Here is a tiny trained network, its code and every weight. The questions are about switching its units off for an input and a target symbol, where a switched-off unit gives its printed mean instead of its output.

import numpy as np


def w(rows, s, z=0):
    codes = np.array(rows[::2]) - 128.0
    scale = np.full(codes.shape[1], s)
    scale[-1] = z or s
    return codes * scale


def norm(h):
    return h / np.sqrt((h * h).mean(-1, keepdims=True) + 1e-5)


def f(y):
    return y / 2 * (1 + np.tanh(0.7978845608 * (y + 0.044715 * y**3)))


def softmax(a):
    e = np.exp(a - a.max(-1, keepdims=True))
    return e / e.sum(-1, keepdims=True)


def log_softmax(a):
    a = a - a.max(-1, keepdims=True)
    return a - np.log(np.exp(a).sum(-1, keepdims=True))


def net(x, mask):
    ids = ['ΓΘΛΨαδεζστω'.index(c) for c in x.split()]
    T = len(ids)
    res = E[ids] + P[:T]
    u = 0
    for l in range(3):
        q, k, v = (norm(res) @ M[l].T for M in (Q, K, V))
        z = softmax(np.where(np.tri(T) > 0, q @ k.T / 2**0.5, -1e9)) @ v
        res = res + np.where(mask[u], z, O[l][:, -1]) @ O[l][:, :-1]
        u += 1
        y = f(norm(res) @ A[l][:, :-1].T + A[l][:, -1])
        res = res + np.where(mask[u : u + 4], y, B[l][:, -1]) @ B[l][:, :-1]
        u += 4
    return log_softmax(norm(res)[-1] @ U[:, :-1].T + U[:, -1])


Q, K, V, O, A, B = {}, {}, {}, {}, {}, {}
E = w([
[121,89,175,154,94,101,96,74],'Γ',
[119,111,181,86,101,120,105,48],'Θ',
[132,111,62,207,240,171,63,164],'Λ',
[114,162,166,128,209,98,106,116],'Ψ',
[147,153,203,99,166,177,99,131],'α',
[118,121,112,179,83,196,138,49],'δ',
[125,200,125,141,198,181,165,58],'ε',
[108,160,202,177,104,204,127,140],'ζ',
[121,126,149,113,115,116,58,253],'σ',
[96,242,94,118,74,83,126,115],'τ',
[61,65,44,101,73,114,148,115],'ω',
],0.0032)
P = w([
[103,133,107,125,162,157,5,38],'0',
[229,146,211,226,119,46,70,81],'1',
[74,152,119,123,137,164,60,92],'2',
[83,140,113,128,146,165,64,105],'3',
[198,157,218,226,96,51,136,137],'4',
[62,155,132,91,85,167,156,137],'5',
[54,143,113,116,125,177,146,164],'6',
[154,187,218,217,92,79,226,200],'7',
[56,179,129,65,57,162,207,159],'8',
[52,141,117,123,149,176,121,146],'9',
],0.0028)
Q[0] = w([
[130,27,48,3,203,157,129,93],'L0H1',
[175,150,196,198,152,122,162,98],'L0H1',
],0.011)
K[0] = w([
[201,60,188,153,194,162,1,11],'L0H1',
[69,152,129,103,108,244,236,218],'L0H1',
],0.005)
V[0] = w([
[116,156,62,210,43,221,190,21],'L0H1',
[81,125,146,128,5,156,62,232],'L0H1',
],0.0025)
O[0] = w([
[236,222,58,143,22,100,102,141,247],'L0H1',
[33,201,165,153,127,181,2,92,236],'L0H1',
],0.0026,0.0014)
A[0] = w([
[151,66,222,135,127,74,174,154,19],'L0N1',
[36,111,66,88,142,142,87,121,4],'L0N2',
[93,105,134,3,170,172,101,111,31],'L0N3',
[197,149,132,155,127,105,227,162,120],'L0N4',
],0.0054,0.0012)
B[0] = w([
[117,153,1,166,165,182,139,84,106],'L0N1',
[211,80,43,105,112,67,160,121,255],'L0N2',
[205,196,130,147,50,130,131,129,208],'L0N3',
[183,26,100,105,137,89,105,115,122],'L0N4',
],0.0047,0.0014)
Q[1] = w([
[107,152,140,170,147,160,132,1],'L1H1',
[125,102,133,187,112,88,148,77],'L1H1',
],0.0064)
K[1] = w([
[154,155,138,161,126,172,76,4],'L1H1',
[112,48,134,151,78,118,129,35],'L1H1',
],0.0045)
V[1] = w([
[97,122,103,65,98,97,138,235],'L1H1',
[139,111,177,126,181,254,80,168],'L1H1',
],0.0023)
O[1] = w([
[194,124,99,222,131,126,5,87,8],'L1H1',
[126,86,107,147,123,57,75,231,95],'L1H1',
],0.0026,0.0017)
A[1] = w([
[165,83,197,187,195,86,105,201,3],'L1N1',
[64,19,88,91,34,140,108,92,87],'L1N2',
[3,158,95,108,86,171,98,156,135],'L1N3',
[154,115,57,56,101,251,78,148,131],'L1N4',
],0.0044,0.0035)
B[1] = w([
[114,126,155,86,34,159,188,2,106],'L1N1',
[116,105,248,134,119,48,123,100,144],'L1N2',
[107,55,132,61,124,128,110,55,254],'L1N3',
[136,65,85,248,120,218,102,116,170],'L1N4',
],0.0039,0.0025)
Q[2] = w([
[176,27,71,1,166,121,86,172],'L2H1',
[146,145,98,87,181,199,118,115],'L2H1',
],0.0087)
K[2] = w([
[202,149,166,217,227,68,17,2],'L2H1',
[194,200,127,138,234,198,59,125],'L2H1',
],0.0053)
V[2] = w([
[132,203,41,93,163,56,10,80],'L2H1',
[113,62,50,155,43,2,215,106],'L2H1',
],0.0026)
O[2] = w([
[68,100,113,67,120,99,188,207,251],'L2H1',
[121,86,177,104,137,4,88,72,77],'L2H1',
],0.0042,0.002)
A[2] = w([
[148,145,53,129,145,215,129,108,49],'L2N1',
[213,162,105,114,3,71,88,83,4],'L2N2',
[112,202,158,77,160,62,199,250,31],'L2N3',
[154,16,81,57,104,103,110,95,43],'L2N4',
],0.0048,0.0043)
B[2] = w([
[118,131,227,141,169,3,216,101,191],'L2N1',
[98,72,162,50,161,195,184,165,212],'L2N2',
[74,82,125,175,40,131,191,158,254],'L2N3',
[235,202,131,197,144,97,197,101,113],'L2N4',
],0.0063,0.00084)
U = w([
[134,115,206,108,122,34,67,131,209],'Γ',
[165,60,157,45,154,188,162,162,116],'Θ',
[102,71,72,156,220,119,139,149,252],'Λ',
[76,91,144,181,44,99,182,204,8],'Ψ',
[199,241,169,169,94,146,114,149,119],'α',
[132,76,90,183,98,170,126,30,75],'δ',
[94,182,162,126,194,113,217,117,43],'ε',
[15,121,172,145,185,200,84,138,42],'ζ',
[177,99,83,136,106,128,32,172,234],'σ',
[100,196,31,85,119,104,109,88,149],'τ',
[254,119,82,118,96,102,158,107,211],'ω',
],0.007,0.002)

Each question gives the input, a string of symbols that net reads in full, and the target symbol t.
The units are the heads (2 rows each of Q, K, V and O) and the neurons (one row each of A and B). Each row of codes is followed by its name. A weight is (code - 128) times the scale printed after its matrix; where a second scale follows, it is the last column's (O, A, B and U).
mask holds one flag per unit, layer by layer, with each layer's heads first. A switched-off unit (its flag False) gives its mean, the last column of its rows in O or B, instead of its output. The means were averaged over made-up inputs and are rounded, as every weight is.
A unit's drop is (log p(t) with every unit on - log p(t) with that unit switched off) / (log p(t) with every unit on - log p(t) with every unit switched off).
The circuit of an input: a set's keep is (log p(t) with only the set's units on - log p(t) with every unit switched off) / (log p(t) with every unit on - log p(t) with every unit switched off). Starting from the 12 units with the biggest drops (on a tie, the unit counted first), units are removed one at a time, each time the one whose removal leaves the highest keep (on an exact tie, the one counted first), for as long as the keep stays at least 0.8.
circuit, biggest first: the units of the circuit, biggest drop first
unit that matters most: the unit with the biggest drop
top k neurons: the k neurons with the biggest drops, biggest first
input α δ α ζ ε σ, target σ: circuit, biggest first	[L1H1; L2N3; L1N4]
input δ α Γ ζ α ζ τ ε σ Γ, target Γ: top 2 neurons	[L1N2; L0N2]
input τ τ Γ ω, target ω: circuit, biggest first	[L0N2; L2N4]
input ζ δ Γ Λ Θ δ τ Ψ, target Ψ: top 2 neurons	[L1N3; L2N3]
input σ τ Λ ζ ζ σ Ψ Λ, target ζ: circuit, biggest first	[L0H1]
input Ψ τ ε Ψ σ δ Ψ τ Γ, target Γ: top 2 neurons	[L1N2; L2N3]
input Γ τ Ψ Λ α τ τ ε, target Ψ: circuit, biggest first	[L2N3; L2H1]
input δ α α, target α: circuit, biggest first	[L0N3; L2H1; L2N2]
input ζ τ δ σ Ψ Γ Λ ε, target ω: circuit, biggest first	[L0N4; L0H1]
input τ τ Θ ζ Λ, target α: top 2 neurons	[L1N1; L1N3]
input τ ω Λ Θ ω Ψ ε Γ, target ω: circuit, biggest first	[L0H1; L0N4; L2N4]
input Θ Λ τ Θ τ Θ ω ζ, target Γ: top 2 neurons	[L0N2; L0N4]
input δ Ψ Θ, target Θ: circuit, biggest first	[L2N2; L0N3]
input Ψ τ ω Ψ ζ, target Γ: circuit, biggest first	[L2H1; L0N2]
input Γ τ Θ Γ Θ, target τ: unit that matters most	L0N1
input σ σ Θ Θ τ ω ω Λ τ σ, target σ: top 2 neurons	[L0N2; L2N3]
input α ω Θ ζ Γ ε Λ Ψ, target ω: circuit, biggest first	[L0N4; L0H1]
input σ Ψ ω Γ ε Ψ Λ Θ, target Λ: top 2 neurons	[L0N1; L0N4]
input σ δ α ζ Θ, target α: top 2 neurons	[L0N2; L0N1]
input ζ δ τ Γ ω ζ α Γ, target α: unit that matters most	L1N2
